Here is a tiny trained network, its code and every weight. The questions are about switching its units off for an input and a target symbol, where a switched-off unit gives its printed mean instead of its output.

import numpy as np


def w(rows, s, z=0):
    codes = np.array(rows[::2]) - 128.0
    scale = np.full(codes.shape[1], s)
    scale[-1] = z or s
    return codes * scale


def norm(h):
    return h / np.sqrt((h * h).mean(-1, keepdims=True) + 1e-5)


def f(y):
    return np.maximum(y, 0)


def softmax(a):
    e = np.exp(a - a.max(-1, keepdims=True))
    return e / e.sum(-1, keepdims=True)


def log_softmax(a):
    a = a - a.max(-1, keepdims=True)
    return a - np.log(np.exp(a).sum(-1, keepdims=True))


def net(x, mask):
    ids = ['ΠΨγδηθμσω'.index(c) for c in x.split()]
    T = len(ids)
    res = E[ids] + P[:T]
    u = 0
    for l in range(2):
        q, k, v = (norm(res) @ M[l].T for M in (Q, K, V))
        z = softmax(np.where(np.tri(T) > 0, q @ k.T / 3**0.5, -1e9)) @ v
        res = res + np.where(mask[u], z, O[l][:, -1]) @ O[l][:, :-1]
        u += 1
        y = f(norm(res) @ A[l][:, :-1].T + A[l][:, -1])
        res = res + np.where(mask[u : u + 16], y, B[l][:, -1]) @ B[l][:, :-1]
        u += 16
    return log_softmax(norm(res)[-1] @ U[:, :-1].T + U[:, -1])


Q, K, V, O, A, B = {}, {}, {}, {}, {}, {}
E = w([
[52,3,49],'Π',
[137,111,142],'Ψ',
[125,136,154],'γ',
[139,103,103],'δ',
[110,154,10],'η',
[128,112,99],'θ',
[125,137,153],'μ',
[40,169,168],'σ',
[146,17,182],'ω',
],0.027)
P = w([
[253,155,130],'0',
[121,69,110],'1',
[117,82,114],'2',
[117,89,122],'3',
[173,125,151],'4',
[174,133,146],'5',
],0.0068)
Q[0] = w([
[250,156,123],'L0H0',
[149,55,140],'L0H0',
[39,79,147],'L0H0',
],0.015)
K[0] = w([
[7,23,91],'L0H0',
[73,210,129],'L0H0',
[209,222,134],'L0H0',
],0.011)
V[0] = w([
[77,199,197],'L0H0',
[203,206,156],'L0H0',
[177,3,199],'L0H0',
],0.0047)
O[0] = w([
[253,142,180,40],'L0H0',
[57,190,224,85],'L0H0',
[23,81,247,249],'L0H0',
],0.007,0.0015)
A[0] = w([
[133,223,64,102],'L0N0',
[41,118,241,114],'L0N1',
[36,122,183,128],'L0N2',
[228,86,155,118],'L0N3',
[163,146,94,119],'L0N4',
[81,160,117,8],'L0N5',
[185,141,94,131],'L0N6',
[159,131,169,146],'L0N7',
[79,188,148,112],'L0N8',
[148,156,195,136],'L0N9',
[121,230,29,95],'L0N10',
[208,163,120,89],'L0N11',
[66,139,74,111],'L0N12',
[77,186,136,5],'L0N13',
[61,90,167,109],'L0N14',
[6,116,146,163],'L0N15',
],0.012,0.024)
B[0] = w([
[48,95,37,137],'L0N0',
[159,127,87,191],'L0N1',
[170,128,104,184],'L0N2',
[144,146,82,157],'L0N3',
[144,135,119,136],'L0N4',
[173,46,126,128],'L0N5',
[133,150,91,147],'L0N6',
[131,121,98,163],'L0N7',
[83,181,139,144],'L0N8',
[130,120,92,161],'L0N9',
[40,123,2,143],'L0N10',
[99,92,95,129],'L0N11',
[138,156,199,149],'L0N12',
[95,155,172,128],'L0N13',
[143,117,88,158],'L0N14',
[171,153,103,245],'L0N15',
],0.016,0.012)
Q[1] = w([
[158,253,181],'L1H0',
[188,171,114],'L1H0',
[108,251,139],'L1H0',
],0.018)
K[1] = w([
[247,209,27],'L1H0',
[140,183,200],'L1H0',
[187,236,9],'L1H0',
],0.011)
V[1] = w([
[221,124,45],'L1H0',
[45,253,107],'L1H0',
[182,253,195],'L1H0',
],0.008)
O[1] = w([
[33,122,239,255],'L1H0',
[143,254,69,96],'L1H0',
[221,242,183,53],'L1H0',
],0.0084,0.0086)
A[1] = w([
[62,126,193,58],'L1N0',
[2,154,121,96],'L1N1',
[147,170,254,64],'L1N2',
[174,186,175,100],'L1N3',
[140,78,74,171],'L1N4',
[128,58,243,161],'L1N5',
[192,104,143,157],'L1N6',
[200,173,128,195],'L1N7',
[220,96,132,153],'L1N8',
[15,154,114,75],'L1N9',
[109,150,211,36],'L1N10',
[128,70,180,2],'L1N11',
[38,129,121,192],'L1N12',
[181,62,149,62],'L1N13',
[181,210,180,139],'L1N14',
[161,110,151,128],'L1N15',
],0.017,0.0075)
B[1] = w([
[201,197,69,133],'L1N0',
[249,130,111,174],'L1N1',
[228,159,231,135],'L1N2',
[75,68,134,156],'L1N3',
[61,143,122,254],'L1N4',
[239,120,105,179],'L1N5',
[179,125,157,161],'L1N6',
[74,140,148,198],'L1N7',
[173,114,179,177],'L1N8',
[191,147,98,164],'L1N9',
[85,191,167,130],'L1N10',
[214,113,75,140],'L1N11',
[97,171,118,206],'L1N12',
[101,209,114,159],'L1N13',
[69,63,144,177],'L1N14',
[148,148,115,138],'L1N15',
],0.016,0.011)
U = w([
[93,6,101,78],'Π',
[168,171,207,172],'Ψ',
[129,80,205,154],'γ',
[195,151,130,116],'δ',
[116,193,19,5],'η',
[176,182,125,110],'θ',
[128,81,202,150],'μ',
[54,165,163,149],'σ',
[194,25,161,144],'ω',
],0.018,0.012)

Each question gives the input, a string of symbols that net reads in full, and the target symbol t.
The units are the heads (3 rows each of Q, K, V and O) and the neurons (one row each of A and B). Each row of codes is followed by its name. A weight is (code - 128) times the scale printed after its matrix; where a second scale follows, it is the last column's (O, A, B and U).
mask holds one flag per unit, layer by layer, with each layer's heads first. A switched-off unit (its flag False) gives its mean, the last column of its rows in O or B, instead of its output. The means were averaged over made-up inputs and are rounded, as every weight is.
A unit's drop is (log p(t) with every unit on - log p(t) with that unit switched off) / (log p(t) with every unit on - log p(t) with every unit switched off).
The circuit of an input: a set's keep is (log p(t) with only the set's units on - log p(t) with every unit switched off) / (log p(t) with every unit on - log p(t) with every unit switched off). Starting from the 12 units with the biggest drops (on a tie, the unit counted first), units are removed one at a time, each time the one whose removal leaves the highest keep (on an exact tie, the one counted first), for as long as the keep stays at least 0.8.
units of the circuit, in order: the units of the circuit, biggest drop first
unit that matters most: the unit with the biggest drop
top k neurons: the k neurons with the biggest drops, biggest first
top k neurons in layer l: the k neurons of layer l with the biggest drops, biggest first
input η ω θ δ γ, target ω: units of the circuit, in order : [L1N12; L0N10]
input θ ω μ μ Π δ, target Π: units of the circuit, in order : [L1H0]
input δ Ψ σ γ, target δ: top 2 neurons : [L0N1; L0N2]
input θ σ γ, target θ: top 4 neurons in layer 0 : [L0N1; L0N2; L0N15; L0N10]
input η Π μ μ θ, target Π: top 3 neurons : [L0N15; L0N8; L0N12]
input θ σ θ, target θ: top 4 neurons : [L0N2; L0N15; L0N1; L1N1]
input Ψ σ σ θ γ, target σ: top 4 neurons : [L0N3; L0N8; L0N10; L0N0]
input θ Ψ σ γ μ, target Ψ: top 2 neurons : [L1N8; L0N1]
input σ γ θ γ, target σ: top 2 neurons : [L0N9; L0N7]
input Ψ σ θ, target Ψ: top 3 neurons in layer 0 : [L0N1; L0N2; L0N10]
input δ δ Ψ, target Ψ: units of the circuit, in order : [L0N10; L1N8; L1N13; L1H0]
input δ Ψ γ Ψ, target Ψ: units of the circuit, in order : [L0N10; L1H0]
input Π δ θ γ, target Π: top 2 neurons in layer 0 : [L0N9; L0N12]
input η θ θ Ψ θ, target θ: unit that matters most : L0N1
input σ Ψ σ δ μ, target Ψ: top 4 neurons : [L1N8; L0N10; L0N1; L1N6]
input σ Π η μ, target σ: top 3 neurons in layer 1 : [L1N5; L1N4; L1N1]
input Ψ Π σ θ γ, target Π: top 2 neurons in layer 0 : [L0N9; L0N15]
input Π σ δ μ, target Π: top 3 neurons : [L0N9; L0N12; L0N7]
input δ η γ, target δ: top 3 neurons in layer 0 : [L0N1; L0N15; L0N2]
input Ψ σ γ Ψ, target σ: unit that matters most : L0N3
input δ η σ ω Ψ θ, target σ: top 3 neurons : [L0N6; L0N8; L0N10]
input θ μ Π γ, target θ: top 3 neurons : [L0N1; L0N15; L0N14]
input σ ω μ, target σ: top 2 neurons in layer 0 : [L0N3; L0N9]
input Ψ ω Ψ, target ω: top 4 neurons : [L1N8; L0N10; L1N6; L0N0]
input γ σ Π θ, target γ: top 2 neurons : [L0N10; L1N14]
input ω θ μ, target ω: top 2 neurons in layer 1 : [L1N8; L1N12]
input σ θ Π γ Ψ, target Π: units of the circuit, in order : [L0N15]
